In the rows, zero is written as 128.
Each row has a class, written after it, and each block has its own classes.
[107  69 137 168 130 115 135  75  84 143 121 119 156 165 114  78 140 144
 171 126  83 105 112 120 145 121 108 105 121 148 136 126 109  98 148 156
 147 141]
<169>
[103 132  94 128 173 149 109 110 137 188 190 109  92  44 114 125 121 156
 143 129 120  52 172  87 112 138 107 119 109  41 117 114 113 130 130  83
  87  99]
<144>
[ 70  92 141 158 149 196 134 160  54 160  92  97 111  45 150 151 135 107
  66 124 162 108  87 124 112 169 117  90 112 105  86  93 105 152 139 150
  74 107]
<106>
[101 102 140  96 158 143 152 125 134 148 131  86 133  77 135 136 140 155
 123 132 143  98 134  93 111 143 128 124 119  96 111 108 135 156  96 139
  66  69]
<12>
[ 82  89 152 128 152 133 173 108 107 129  92 149 198 163  94 126 106 123
 123  81  94 114 102  91 138 113 123  98 139 145 155  91 111 112 119 175
  77  87]
<106>
[ 75  98 125 173 162 144 155  97 121 101 115 111 156 180  83 146 124 100
 129  86 132 109 126  99 104 123 119 100 125 121 135 123 107 139 100 150
 114 142]
<6>
[ 80 128 124  99 171 152 144 131 137 167 149  97 118  65 132 123 137 125
 138 137 142  69 171 102 132 138 113 137 112 112 121 107 120 116 139  91
 106 129]
<169>
[117  95 152 169 151 119 174  77 126 139 116 110 150 137  97 142 110 119
 163  85 102  95  87 115 117 111 102  90 130 163 143 128 107 116 138 158
 101 130]
<175>
[102  86 143 171 165 164 169 116 123 135 116 109 166 144  77 146 137 136
 134  89  86  93  85  90 109  81 122 107 122 119 159 126  73 147 123 172
  74  77]
<144>
[ 79 127 133 153 104 155 126 148  43 194  90 110 120  83 144 111 121 131
  84 137 129  98  84 142 119 171  84 122 122 156 101  79  95  94 137 154
 109 117]
<144>
[ 85  94 140 152 168 159 151 122  89 128 131 118 139 153  84 138 132 144
 162 117  98  96  63 112 123 119 103 118 111 145 162 142  88 124 130 130
  88 145]
<6>
[ 85 152 126  59 168 148 162 141 122 178 168 106  85  38 118 135 122 131
 130 138 145  85 157  71 102 163 125 142 105 104 102 109 120 149 127  74
  90 135]
<49>
[127 153 122 138 161 159 142  95 153 151 174  40  79  45 131 189 136 138
 129 121 134  98  96 115  81 127 127  97 125 149 113 127 130 156 124 126
 112  82]
<175>
[ 69 115 128  98 197 165 163 147 121 129 143 100  97  52 163 148 117 125
 136 114 170  94 147  94 123 157 133 118 109 114 106 104 142 142 112 100
  51  99]
<49>
[ 99 118 146 149 142 146 173 111 121 149 102  89 168 153  92 160 133 131
  87  94  89 103  50 118 120  84 143 100 139 193 126 132  95 119  91 184
 107  57]
<34>
[ 69 110 108 178 131 123 158 105  83 113 134 128 183 167  83 137 111 153
  97  97  91 115  76 105  98 121 117 122 124 122 136 115  97 172  97 199
  80  95]
<12>
[ 89 152 127 101 168 148 162 137 131 146 132  68 114  51 155 161 133 139
 137 122 147  87 121 120 108 140 117 131 110 137 111  85 134 123 130 127
  82 101]
<169>
[ 84 106 130 133 142 178 140 156  76 190 114 116 130  73 116 162 130  92
 116 118 130 115 103 134 122 122  89 126 124 153 109  77 105 108 146 149
  74 147]
<34>
[ 60 118 132 145 140 183 154 136  72 174 144  94 134  63 129 148 121 123
  50 112 131  79  51 107 120 148 100  98 118 147 110  96  96 118 123 144
  78 115]
<106>
[ 87 106 136 176 115 204 133 154  84 195  61 101 145 104 118 150 145  98
  29 125 152 109  49 143 113 123 113  89 122 145 114 111  76 147 136 200
  81  91]
<106>
[ 92 113 119 165 118 162 132 127  94 172  80  76 107 105 129 163 156 103
  76 146 194 125  69 134 121 126 107  59 126 174  86 113 101 157 116 171
  94  95]
<106>
[ 90  95 132 158 126 179 129 159  85 179  91 124 158  84 121 149 154 118
 104 124 131 116  88 138 106 115  69 106 123 105 114  83  97 123 154 139
  69 151]
<106>
[ 69  91 125 176 146 166 116 165  84 175  90  87 116 106 126 149 141  96
 109 133 179  93  98 152 154 133  75  80 104 138 106 109 101 131 144 115
  93 165]
<6>
[ 79  91 149 166 149 138 170  79 114 138  93 121 145 170  66 131 110 104
 164  90  74  94 107 117 114 131 112 112 132 138 154 129 108  95 112 130
  58 139]
<175>
[ 89 129 123  97 173 140 132 118 147 154 162  98 115  61 139 155 127 134
 150 131 127  87 178 104 132 142 136 125 125  67 108 110 155 138 132 105
  68  93]
<169>
[ 96 118 118 143 153 148 155 102 123 132 102  93 145 172  70 149 112 125
 103  97  84 113  81  96 107  89 151  95 135 183 155 154  92 136  50 133
  99  73]
<175>
[101 142 139 167 155 131 172  87  84 124 110 105 141 134 117 148 101 141
 160  94 101 103  67 119 103 110 134 114 125 149 133 134 104 125 148 191
 115  94]
<49>
[ 64 137 119 166 153 199 164 146  84 170 105  72 116 102 129 150 109 103
  48 106 156  87  63 125 122 134 104 100 113 173  97  95  84 130 103 152
  97 127]
<49>
[ 83 105 103 186 144 126 136  99  99 148 101 120 155 141 102 117 154 143
 113 106  84 100  81 114 124  82 133 101 135 116 132 141 100 134 130 186
 102  30]
<34>
[ 86 114 119 165 118  96 143  70  62 140  92 133 143 165 106  95 133 141
 179 135 111 131  95 128 104 117  95 116 122 145 154 112 111 104 156 176
 132 129]
<49>
[ 92 112 130 136 146 113 175  95  93 128 122 102 149 148 117 118 121 164
 128 100  87 103  65 100 100 122 124 111 126 143 133 112 110 124  96 172
 106  80]
<49>
[ 86  85 137 179 130 144 131 122  94 164  78 107 133 118 118 137 131  98
 125 132 166  80 116 159 127 147  70  95 122 105 120 102  99 100 137 138
  86 169]
<106>
[ 82 105 115 172 126 188 110 133  74 168 109 111 108 122 106 144 163  95
 114 159 176 145  85 141 112 127  83 107 105 139 125 107  97 151 171 170
 104 181]
<6>
[ 64 109 150 167 144 197 148 153  91 161  96  81 116  86 110 164 155  95
  97 132 140  99  77 145 103 131  95 121  98 113 143 104  97 144 173 140
  62 155]
<49>
[ 93  83 121 148 122 106 153 105  57 145 108 134 155 153 108 102 105 143
 124  95  90 102  85 108 111 136  97 116 128 138 136 104 110 110 103 172
 108  99]
<12>
[116  82 140 161 149 140 151  82  87 129 124 143 159 148  74 114 119 122
 164 101  88 105 116  84 113 122 110 110 127 102 151 123  88 133 153 165
 117 147]
<106>
[108 101 144 194 123 131 171  92  89 125 105 107 166 157 101 146 139 149
 107 106 126 123  13 129 110  77  90  83 114 166 136 129  98 134 138 193
 113 123]
<12>
[ 79 123 143 190 146 193 135 111  90 167 102  86 139  80 143 143  97  99
  64 107 141  80  86 136 122 164  92  99 127 164 108 102 103 110 132 159
  97 146]
<175>
[ 60 110 136 158 171 141 139  81 117 123 104 103 149 149 107 108 128 109
 147 107 115  79 154 112 134 128 127 112 115 139 129 113 119 110 143 163
  68 137]
<175>
[ 74  98 114 171 151 129 168  99  79 150 110 105 136 151  87 118 123 141
 129  98  95  93  64 122  99 100 118 103 104 119 154 114  87 123 120 175
 102  95]
<49>
[ 86 133 121 134 164 162 151 123 173 162 188  77 122  33 111 184 143 139
 118 133 166  79 106 133  89 105 136 118 102  83 156 135 105 149 132 124
  86  84]
<106>
[ 69  89 139 171 152 202 161 138  96 155 123  93 114 115 125 140 132  99
  64 123 141  91  55 131 157 138 107 102 111 147 125 117  98 127 129 145
  70 143]
<169>
[ 76 109  99 179 115 140 133 111  66 169 114 111 123 101 145 125 124 110
  62 128 145  98  68 138 123 135  83 111 124  99 132  95 113 113 137 186
 104 123]
<169>
[ 77 155 121 122 170 169 133 123 119 146 184  81  91  18 138 166 125 149
 148 128 128  82 133 100  94 146 140 135 110 107 130 127 128 124 125  85
  78  74]
<144>
[100  81 147 166 161 140 188 107 122 128 115 107 160 151 108 116 120 126
 120  67  81  77  87  86 127 117 123 104 124 109 123 128 101 134 116 160
  81 107]
<49>
[ 89  92 146 184 145 188 141 154 102 137 146  89 128  73 151 153 139 119
  98 113 144  95  84 140 134 133  94 112 111 121 114  99 106 124 148 143
  72 146]
<144>
[ 97 104 128 104 177 143 116 109 162 147 168  89 120  98 122 137 160 127
 180 149 165 107 198 110 131 130 124 120 114  75 115 100 141 155 156 144
 102 130]
<6>
[ 52  98 145 146 159 186 121 169  67 161 116  98 145  72 136 152 118 126
 107 131 144  93 108 143 118 175  81 122 109 114 112  86 108 113 118 104
  83 174]
<6>
[106 129 140 141 161 172 146 114 153 172 154  65 112  48 143 161 140 129
 117 116 158  78 136  95 114 140 117  90 119 132  76 105 119 147 132 133
  85  85]
<144>
[ 54 112 131 156 126 169 126 159  59 166 109  92 136  79 129 151 134 111
  89 124 128 101  75 133 114 150  76 120 122 128 134  99 110 103 128 105
 105 145]
<6>
[101 134 128 139 139 146 159 113 101 132 100  88 135 133 116 140 123 141
  70  92 120  80  48 106  91 136 127  89 110 159 105 116 100 118  84 162
  84 108]
<106>
[105 114 151 137 170 156 189  87 126 124 128 115 141 156 127 149 122 137
 123 102 119 106  53 104 141 107 115  97 139 188 138 116 117 117 135 189
  92  86]
<169>
[ 67 149 106 113 204 163 145 125 116 124 189 112  96  50 129 159 112 157
 167 126 152  98 136  88 105 174 117 132 108  96 117 109 129 161 129  97
  74 114]
<6>
[ 85 115 108 132 182 155 126 144 128 163 172  82  96  37 129 137 121 141
 105 107 119  56 148 103  99 157 122 104 105 104 104 123 111 153 106  71
  95 101]
<175>
[141  78 119 176 128 117 151  84  89 100 115 119 146 164  89 142 149 125
 142 101 108 139  80  87  87  76  95 105 132  89 152 123 110 173 144 205
 117 120]
<12>
[ 82 117 121 170 128 161 143 112 108 158 149 109 139  90 146 129 125 104
  94 112 155 114 126  98 139 135 116 104 135 151  88 101 112 140 140 180
 105  98]
<144>
[125 100 128 172 145 116 138  88 119 133 114  97 124 163  92 120 123 135
 147 107  82  92  83 120 137 107 133  93 123 139 145 155 105 137 125 161
  96 105]
<175>
[ 97 106 122 109 179 148 121 125 148 147 124  96 107  72 140 132 140 125
  87 128 164 100 164  84 124 140 133  78 116 102  92 114 140 168 102 101
  77  93]
<175>
[100 124 103 146 136 134 117 104 125 176 131  95 112  65 117 114 186 132
 137 151 150 112 148 115  92 122 120 115 102 112  99 114 112 153 163 146
 130 102]
<34>
[ 98  82 142 164 151 152 162 108 104 128  95 102 151 165  74 155 126 107
 118  91  88 103  80  94  96 116 107  91 134 172 142 134  86 150  91 148
  74 126]
<175>
[109 120 141  67 189 150 162 170 132 166 162 100  99  33 141 150 116 145
 121 124 131  74 130  97 141 153 117 130 104  84 116  87 126 152 143 101
  69 114]
<169>
[ 99 113 134 193 156 129 162  71  93 104 142 125 190 133 117 121 114 173
 136  93  82 116  43 112 133 109 113 104 121 162 135 115 110 113 136 184
 114 113]
<34>
[104  91 181 212 141 153 194  79 138  85 142  73 176 166 106 143 135 133
 100  75  87 101  36 128 146 111 141  84 138 164 138 133 100 127 142 194
 145  94]
<106>
[ 76 112 105 148 156 204 151 141  62 162 133 110  85  82 113 144 122 106
  66 108 134  77  53  98  95 154 119 115 110 122 118 125  79 138 109 156
  51 112]
<106>
[105  86 162 172 143 107 161  76  76 103  80 110 168 142 115 114 131 128
 151 107 120 106  94  99 126 137 100  90 132 130 147  98 105 130 167 196
 132 115]
<106>
[126 105 148 166 136 139 159  82  98 122  97 107 147 152 113 126 150 120
 138 106  99 122  70  92 133 111 119 100 141 187 109 133 110 129 144 190
 116 104]
<34>
[ 89 102 154 150 155 118 164 137  67 120  81 110 133 113 116 141 137 137
 127 110  98 119  80 106 121 129 112  95 136 147 118 113 102 169 152 156
 104  82]
<175>

A new block, with new classes.
[112 109 130 164 176  93 134 138  89 126 100 110 115 114 201 120 102  27
 120 107 177  48 157 127 134 129 139  89 121 112  96 129 134 150 132 116
  94 114]
<152>
[140 150 124 148 146 104 123 168 131 199 151 140 136 131  82 172  85  92
 139 115 128 101  89 150 149 137  88 132 133 138 113 132 181 117 118 144
 158 120]
<152>
[ 98 119 142 154 191  73 118 147 106 109 102 112 126 125 178  92  81  40
 111 120 182  57 141 150 126 115 163  84  90 105  85 122 122 149 148 131
  92 126]
<104>
[ 98 117 148 123 141 111 121 141 122  82 120 121 160 132  72 126 151 118
  95 137 138 168 147 130 110  90  75 118 172 133 151 143 102 131 113 113
  95  93]
<16>
[102 102 135 115 173  93 143 142 108 126  91  90 116 121 186 125  94  41
 126 126 188  55 140 140 117 122 172  88  99  97  93 150 109 148 149 119
  96 122]
<20>
[115 125 107 143 133 154 175 183 139 128 118 131  99 126 148 122 166 160
 109 103 111  95 160  71 133 153 111 110  92 162 136 101 147  99  96 123
  76 116]
<16>
[107 166 139 107 126 116 151 115 134 176 103 139 108 151 131 145  79 130
  84 151 144 146 146 133 124 119 124  87 110  97 147 116 118 178 146 120
 141 161]
<38>
[132 141 120  99 165 122 155 112 124 190  87 171 146 130 131  93 131 163
  62 137 113 178 102 113 136  82  95 100 106  96 132 140 118 153 145 125
 145 125]
<37>
[110 122 149 136  97 117 144 116 103 190 105 117  94 141 130 157 102 122
 137 147 144 180 148 124  91 122 154  78 143 128  89 152 148 148 138 135
 135 162]
<152>
[111 133 109 141 123 156 172 172 129 126 118 119  70 159 150  99 149 144
 100  99 130  98 166  81 122 143 134 107 115 183 114 111 160 106  85 116
  92 134]
<16>
[140 170 116 134 155 122 141 174 127 206 137 141 171 132  80 167  98 160
 148 107 112  97 113 152 154 135 103 145  88 148 129 133 180 119 133 135
 146 141]
<38>
[124 149 139 143 145 106 107 149 141 115 124 124 189 129  76 106 139 156
  99 119 134 154 134 150 105 108 102 111 133 131 158 114  98 116 120 144
 120  98]
<112>
[123 129 124 163 168  92 134 120 106 124 115  99 119 124 184 100  84  13
 109 139 161  37 147 151 145 113 160 111  94 104 105 142 128 181 158 113
 124 133]
<62>
[111 156 128 129 147 121 133 157 142 189 143 121 157 127 104 140 108 141
 160  97 134 106  98 137 155 140 124 150 115 141 130 150 168 128 110 117
 136 128]
<162>
[137 115 142 150 177 112 163 142  85 167 108 133 121 128 196 130 112  38
 151 107 183  16 144 129 145 125 158  96 106  91 119 117 135 139 144 128
 107 106]
<125>
[107 122 139 132 173 102 147 163 116 162  97 122 134 103 187 129 101  67
 136 143 181  61 116 132 136 125  97  84  61 106  95 137 119 139 149 129
 109 121]
<37>
[142 130  93  61 145 127 146 116 113 178  66 153 155 124 133  86 142 183
  67 142 119 184 112 124 134  85 103 110  92 110 163 132 104 143 148 125
 133 115]
<37>
[137 152 131  69 152 108 139 126 145 169  86 135 172 122  90  85 142 110
  82 144 162 146 118 117 113 108 123 113  87 102 129 135 107 135 127 138
 130 125]
<16>
[109 151 145 152 111 108  97 146 151  98 137 120 168 117 136  97 116 131
 108 126 148 152 105 135  87 125  84 109 162 130 134 115  95 119 111 135
 111 112]
<104>
[120 121 146 123 117  99 138 114 110 176  75 158 105 144 124 156 105 153
 130 140 151 182 152 130 121 113 146  75 116 116 143 117 120 162 165 130
 124 162]
<37>
[132 132 123  57 131 125 162 128 151 160  73 135 180 125 109 116 134 144
  65 159 110 153 113 143 126  75 114 134 124  97 178 144 110 149 151 137
 142 115]
<62>
[128 158  98 126 150 123 130 154 119 185 147  98 152 137  94 152 107 145
 126 102 116 107  99 157 137 122 134 146 117 161 138 129 160 137 111 115
 156 127]
<20>
[136 135 138 160 158 112 127 125 104 125 116 122 138 140 185 137 112  54
 136 117 181  56 127 136 147 124 142 107  79 106  99 136 119 149 131 123
 130 123]
<32>
[107 138 123 151 117 160 163 174 129 113 152  98 105 121 154 137 163 119
 148 100 121  76 189 104 111 144 128 123 152 184 134 116 161 105  93 130
  89 133]
<112>
[115 139 145 155 148 102 125 143 125 112 131 151 174 121 108 143 131 115
  85  96 137 158 147 115 131 103  44  93 150 136 184 115  78 138 134 118
 110  97]
<38>
[155 162 113 137 151 107 130 137 117 186 160 118 161 133  86 152 103 120
 122 116 120  85 108 146 157 144 121 166 144 139 140 109 179 135 114 140
 165 125]
<32>
[105 155 151 107 141 110 137 123 128 154  95 129 106 151  89 138  95 138
  94 155 146 150 164 134 136 108 158  92 142 113 124 142  97 170 164 129
 155 182]
<20>
[119 147 114  75 151 113 140 121 144 190  76 138 180 118 102 116 109 145
  76 144 142 178 108 124 123 111 103 116  81  98 146 141  86 137 150 130
 138 118]
<38>
[147 155 117 126 144 125 118 163 101 199 149 107 165 105  90 138 105 139
 149  99 119 117 110 144 153 140 107 153 115 172 139 125 176 115 116 123
 139 115]
<152>
[119 171 159 101 140  87 134 102 130 168  91 122 107 161 112 102 101 134
 113 160 169 151 155 150  98 108 182  75 110  92 106 119 143 174 136 134
 129 188]
<20>
[ 77 145 130 142 183  78 151 161 117 146 114 127 149 117 180 124 104  68
 116 113 146  43 144 127 139 113 154  79  92  79 111 138 136 141 150 141
  98  93]
<62>
[125 105 120 139 100 154 168 163 115  91 120 116  89 135 153 140 159 149
 125 124 113 105 175  92 115 141 106 130 152 170 122 150 152  94  91 131
  73 151]
<150>
[128 130 113  74 160 123 156 121 138 151  72 147 138 124  85 150 136 114
  69 134 133 178 123  95 142  85 110 109 134  90 151 146 105 122 119 134
 114 116]
<152>
[151 164 113  83 147 135 125  86 139 174  66 151 180 134 118 115 124 155
  85 132 135 184 119 116 124 109 129 140 100 102 151 135 103 141 132 128
 135 141]
<112>
[104 162 131 133 119  99 142 133 130 177 112 122 118 114 128  91 121 141
 119 141 158 132 145 125 120 133 144  95 129 110 145 119 116 171 135 119
 127 160]
<37>
[101 155 135 117  92 107 133 131 148 164  98 136  95 163  91 121 120 134
 113 155 162 159 161 142 130 122 157  93 112 118 134 128 110 162 144 137
 148 158]
<32>
[110 109 119 150 131 137 177 169 127 105 119  99 105 144 147 119 147 152
  95 122 127 102 162  96 124 134  99 116 139 165 141 118 141  99  88 125
  82 122]
<37>
[119 123 143 134 178 106 124 125 113 114  91 122 147 124 200 169  64  51
  97 112 162  44 177 142 158 128 130  89  84 110 136 116 108 156 166 122
 109 123]
<162>
[156 138 128 144 140 147 147 144 104 191 163 126 183 122  92 192 100 133
 121 113  84 108 114 154 140 119 107 162 131 138 159 155 156 126 131 127
 165 124]
<38>
[ 96 150 162 140 113 115 106 144 148  59 128 144 182 110 105 161 148 145
 104 130 120 160 176 132 109 103  69 101 165 136 162 111  85 121 135 142
 113 103]
<62>
[125 107 109 149 126 153 172 162 110 125 126  98  81 156 159 131 136 122
 110  94 110 111 179  93 129 132  95 123 151 211 122 138 167 107 104 106
  77 128]
<20>
[141 146 109 146 145 129 116 149 145 182 144 113 174 119  83 152  93 139
 122  74 108 112 122 153 149 140 142 160 111 174 150 127 163 120 119 118
 149 123]
<162>
[133 130 169 139 124 125 108 144 109 105 140 137 173  82 115  85 157 101
 112 122 134 124 157 154  92 108  95 121 177 126 147 153  86 110 120 132
 119  86]
<150>
[114 163 145 121 120 105 133 108 122 179  98 112 113 157 140 100 114  92
 125 141 178 137 152 113 121 124 163  89 138 123 121 124 130 151 119 137
 144 174]
<152>
[ 84 110 128 121  86 136 168 155 161 105 134 101  93 163 170 103 144 118
 104 119 110 114 168 109 120 130 127 139 144 182 144 128 173 131 103 119
  95 139]
<62>
[107 117 136 131 123 100 112 129 167  87 127 120 155 119 122  88 158 124
 122 109 153 179 136 131  84 129  67 114 112 164 102 113 131 118 106 117
  83  89]
<37>
[131 142 138 146 113 109 111 151 125  93 127 140 172 117 115 141 125 132
  78 123 125 163 157 127 101 112  50 105 141 150 143 132 104 117 126 145
  90 122]
<104>
[108 175 152 111 112 125 134 100 131 154 110 125 119 170 123 161 107 129
 129 147 149 136 168 141 111 121 175 101 139 107 118 143 123 154 131 134
 151 174]
<20>
[149 161 103 185 147 110 133 177 105 216 166 113 141 120  82 140  79 116
 139 109 118 109  73 136 147 136  92 130 131 169 119 135 153 126 135 136
 152 123]
<104>
[106 129 147 116 120 101 110 146 144 111 136 128 160 148 121  78 128 140
  82 123 148 183 128 100 119 108  60 103 139 142 154 118 112 116 118 132
  92 127]
<125>
[132 135 162 125 188 108 147 132  98 101 107 125 130 107 166 140 107  25
 121 145 173  40 161 139 143 104 139  99  76  90  85 149 121 142 149 137
 113 122]
<62>
[140 168 118 127 140 126 159 157 129 217 155 112 180 136  75 138 129 136
 137 110 107  91 115 137 130 145 114 161 115 155 127 136 190 129 109 129
 142 109]
<16>
[132 154 121 131 143 125 146 153 129 192 136 105 173 180  98 186  77 116
 125 108 114 107  97 130 146 115 106 125 111 156 137 140 172 130 131 126
 138 119]
<16>
[121 147 144 160 185 106 148 154 117 147  90 128 117  87 149 160  93  57
 123 155 183  39 159 138 142 132 114  91  84  90 128 105 114 145 133 126
 103 142]
<37>
[119 165 118 131 155 125 134 161 120 214 168 133 154 132  92 150  89 100
 117 100 105  92  92 145 165 122 107 142 122 144 150 135 163 159 137 108
 168 104]
<16>
[109 144 104 136 137 105 128 152 140 202 155 141 134 141 100 162 106  72
 149  91 142  99 104 133 147 132 130 153 133 137 137 130 183 131 108 125
 136 132]
<125>
[ 91 146 150 130 163 108 130 137 135 115 118 123 125 128 178 144  85  59
 104 135 171  50 144 156 151 124 144  93  70  83  94 126 108 180 157 118
 136 117]
<32>
[123 124 121 122 111 140 165 160 129 125 131 129 102 136 145 128 143 131
 102  91 119 122 152  96 138 137  99 128 139 151 140 143 162 115  91 114
  80 113]
<152>
[143 152 127  57 141 114 140 113 133 195  74 163 189 135 126  81 133 135
  65 147 137 151 108 126 107 106 115 122  95  78 134 149 121 136 133 143
 138 113]
<16>
[139 127 137 181 183 103 171 130  97 138  92 112 145 127 149 133 113  51
 127 139 145  33 160 148 147 106 151 116 117  84 140 139 131 150 142 123
  95  97]
<62>
[105 142 148 134 171  93 143 141 108 148 112 121 162 108 198 167 111  65
 126 126 189  40 129 132 142 136 129  87  56  85  95 124 105 169 148 136
 131 120]
<32>
[124 135 157 118 120 111 101 143 123  96 124 133 174 117 124 146 124 153
 107 113 147 149 155 144 112 124  76 106 130 140 157 123 111 114 113 135
 105 112]
<162>
[146 149 107 135 166 110 132 165 121 195 160 106 163 114  86 166  75 107
 109 128 111  97  75 128 179 123  88 150 119 130 156 133 160 137 133 129
 146 130]
<32>
[117 126 124 131 129 109  96 147 149  65 113 118 159 137  85  68 151 135
  82 139 132 158 150 132 115 101  79 112 162 151 174  98  93 125 122 121
 102 107]
<16>
[125 148 121  60 113 125 142 104 162 169  99 150 152 149 125  67 130 108
  78 127 156 163 115 117 130 105 131 137 111  84 146 161 105 151 135 119
 127 122]
<125>
[ 91 114 125 137 172  96 130 149 126  82  90 134 104 115 196 142 107  61
 111 136 159  38 157 147 132 121 120  83 106  97 112 105 114 160 144 123
  96 126]
<150>
[125 123 155 111 139 107  93 146 143  72 115 135 162 111 102 120 126 160
 107 113 141 181 146 128 119 105  78  91 129 147 137 120 107 110 134 134
  96 127]
<162>
[149 157 142 134 103 120 135 106 120 175 104 122 100 152 111  68 109 146
 122 169 149 147 143 138 111 137 156 102 114 119 106 127 129 182 156 118
 148 169]
<16>
[147 131 120  82 134 145 149 124 104 182  86 168 145 129 136 105 135 160
  77 158 114 149 102 121 130  99 121 109  97  77 145 155  96 143 152 130
 152 113]
<16>
[116 109 117 163 100 154 153 167 123 104 138 113  87 111 178 123 174 113
 143  99 143 100 176 112  91 150  78 121 134 214  97 114 162 101  81 114
  90 120]
<37>
[149 129 136 106  93 125 129 116 115 179 100 142 110 116 136 101 108 151
 121 148 133 153 142 161 107 112 174  93 121  90 155 145 128 163 155 127
 136 156]
<162>
[153 154 124  57 155 120 137 118 156 146  80 158 164 125  93  93 125 134
  65 144 140 154 126 150 140  93 102 123  70  92 169 118 100 153 148 125
 136 131]
<38>
[140 153 121 155 146 120 148 159 134 198 156 112 166 133  96 188 101 134
 119 105 121  97  87 121 157 147  98 147 124 158 136 110 156 133 118 137
 170 125]
<32>
[104 142 158 121 121 115 154 120 113 186 116 144 111 152 151 120  73 151
  79 135 124 156 116 124 123 118 162 102 133  94 123 150 125 178 155 126
 142 162]
<104>
[141 145 153 123 131 110 120 108 113 158  85 128 125 133 141 113 108 152
 113 154 173 153 147 131 104 124 153  71  94 119 108 113 110 143 136 149
 151 180]
<162>
[144 160 139 116 181 112 147 134 120 121  90 131 131 125 152 168  80  83
 103 127 170  44 146 147 141 123 145  93  84  71 102 140 106 155 151 123
 115 130]
<20>
[145 144 109 149 110 156 172 165 127 118 130 124  99 122 148 103 157 155
 116 117 111 103 156  99 122 141 100 138 131 160 136 124 162 110  88 124
  70 141]
<104>
[131 165 141 176 171 100 140 130 119 129 110 135 166  90 161 152 122  51
 145 124 163  25 165 149 127 136 143 111  86  81  96 130 124 148 141 134
 114 105]
<62>
[113 166 144 126 140 111 126 125 129 184  84 112 130 143 104  89 121 175
 156 154 180 145 135 127 123 149 180  99  90 129 113  99  93 143 149 148
 158 166]
<112>
